Below is a small trained network, with its code and all its weights. Each question gives an input and a class and asks what happens when units are switched off, that is, made to give their printed mean instead of their output.

import numpy as np


def w(rows, s, z=0):
    codes = np.array(rows[::2]) - 128.0
    scale = np.full(codes.shape[1], s)
    scale[-1] = z or s
    return codes * scale


def norm(h):
    return h / np.sqrt((h * h).mean(-1, keepdims=True) + 1e-5)


def f(y):
    return np.maximum(y, 0)


def log_softmax(a):
    a = a - a.max(-1, keepdims=True)
    return a - np.log(np.exp(a).sum(-1, keepdims=True))


def net(x, mask):
    res = np.array(x, float).reshape(1, 7) / 4 @ E
    u = 0
    for l in range(3):
        y = f(norm(res) @ A[l][:, :-1].T + A[l][:, -1])
        res = res + np.where(mask[u : u + 4], y, B[l][:, -1]) @ B[l][:, :-1]
        u += 4
    return log_softmax(norm(res)[-1] @ U[:, :-1].T + U[:, -1])


A, B = {}, {}
E = w([
[124,127,126,126,130,130,123],'x0',
[117,47,159,119,136,6,84],'x1',
[124,124,130,127,125,129,131],'x2',
[166,120,133,10,182,126,152],'x3',
[127,128,133,131,127,128,135],'x4',
[130,143,208,122,121,170,86],'x5',
[136,138,127,132,135,119,127],'x6',
],0.012)
A[0] = w([
[175,139,252,125,104,181,58,3],'L0N1',
[70,183,150,143,119,123,164,130],'L0N2',
[93,135,131,235,128,136,106,36],'L0N3',
[104,106,49,153,140,85,197,64],'L0N4',
],0.011,0.0067)
B[0] = w([
[56,249,111,112,100,38,126,237],'L0N1',
[195,162,126,143,142,128,97,200],'L0N2',
[181,141,133,68,40,139,86,253],'L0N3',
[56,196,116,121,68,89,160,242],'L0N4',
],0.015,0.0044)
A[1] = w([
[107,96,168,166,73,52,108,63],'L1N1',
[107,58,167,146,168,58,80,3],'L1N2',
[96,185,167,102,110,78,105,69],'L1N3',
[113,96,158,246,65,114,82,6],'L1N4',
],0.012,0.0044)
B[1] = w([
[133,143,95,224,218,189,110,238],'L1N1',
[86,94,163,239,255,232,189,191],'L1N2',
[143,83,92,138,179,159,155,253],'L1N3',
[242,188,174,86,29,113,74,192],'L1N4',
],0.0098,0.0079)
A[2] = w([
[144,109,174,45,174,142,166,118],'L2N1',
[149,159,123,136,113,252,168,4],'L2N2',
[74,158,238,119,138,135,81,124],'L2N3',
[183,188,113,196,137,168,103,202],'L2N4',
],0.013,0.0029)
B[2] = w([
[200,133,161,148,4,169,14,172],'L2N1',
[76,43,166,234,207,79,124,194],'L2N2',
[45,120,26,138,72,26,214,163],'L2N3',
[128,50,150,39,214,142,164,251],'L2N4',
],0.011,0.012)
U = w([
[129,56,148,172,217,177,146,215],'0',
[72,176,77,103,88,55,152,204],'1',
[247,109,147,100,56,170,61,2],'2',
],0.016,0.0017)

Each question gives the input, the list of numbers given to net, and the class t.
The units are the neurons (one row each of A and B). Each row of codes is followed by its name. A weight is (code - 128) times the scale printed after its matrix; where a second scale follows, it is the last column's (A, B and U).
mask holds one flag per neuron, layer by layer. A switched-off neuron (its flag False) gives its mean, the last column of its row in B, instead of its output. The means were averaged over made-up inputs and are rounded, as every weight is.
A unit's drop is (log p(t) with every unit on - log p(t) with that unit switched off) / (log p(t) with every unit on - log p(t) with every unit switched off).
The circuit of an input: a set's keep is (log p(t) with only the set's units on - log p(t) with every unit switched off) / (log p(t) with every unit on - log p(t) with every unit switched off). Starting from all 12 units, units are removed one at a time, each time the one whose removal leaves the highest keep (on an exact tie, the one counted first), for as long as the keep stays at least 0.8.
units of the circuit, in order: the units of the circuit, biggest drop first
top k neurons: the k neurons with the biggest drops, biggest first
top k neurons in layer l: the k neurons of layer l with the biggest drops, biggest first
drop when u is switched off: that unit's drop, to one decimal
input [7,6,2,-7,4,7,2], class 1: units of the circuit, in order -> (L2N3)
input [-7,-7,1,-5,6,8,-3], class 1: top 4 neurons -> (L0N1, L1N1, L2N3, L1N2)
input [-4,7,-8,7,-8,8,-3], class 1: top 3 neurons -> (L2N3, L0N1, L2N4)
input [-4,2,-8,-1,-1,-3,2], class 1: top 3 neurons -> (L0N4, L1N2, L2N2)
input [0,7,5,8,4,-1,-2], class 2: top 2 neurons in layer 2 -> (L2N1, L2N2)
input [3,5,8,-8,8,-7,7], class 2: top 2 neurons in layer 1 -> (L1N4, L1N1)
input [0,4,-6,-8,4,6,8], class 2: top 2 neurons -> (L1N4, L0N3)
input [0,2,8,7,0,8,0], class 1: top 2 neurons -> (L0N1, L2N3)
input [0,2,5,4,6,-3,-5], class 2: top 2 neurons in layer 2 -> (L2N1, L2N3)
input [1,-2,-6,6,3,3,-5], class 2: top 2 neurons -> (L2N1, L1N1)
input [6,-1,-2,-5,0,4,-3], class 2: top 2 neurons in layer 1 -> (L1N2, L1N3)
input [0,-3,5,-6,-6,6,5], class 1: top 2 neurons in layer 2 -> (L2N3, L2N1)
input [7,-3,5,-1,-4,-4,7], class 1: top 2 neurons -> (L0N4, L1N1)
input [0,-5,4,-8,8,6,-1], class 2: units of the circuit, in order -> (L0N3)
input [-1,-6,2,2,-1,-8,-5], class 1: top 3 neurons in layer 1 -> (L1N1, L1N2, L1N3)
input [-1,5,-6,-3,-6,7,-8], class 1: top 2 neurons -> (L0N1, L2N3)
input [4,-3,1,8,-6,-5,-3], class 2: drop when L2N3 is switched off -> 0.0
input [7,1,-5,-8,-7,-5,3], class 2: drop when L0N1 is switched off -> 0.1
input [-3,-1,4,6,2,8,-2], class 1: drop when L0N1 is switched off -> 0.7
input [-6,0,5,4,-4,5,-1], class 1: drop when L0N1 is switched off -> 1.0
input [-4,4,1,8,7,-3,3], class 2: top neuron in layer 2 -> (L2N1)
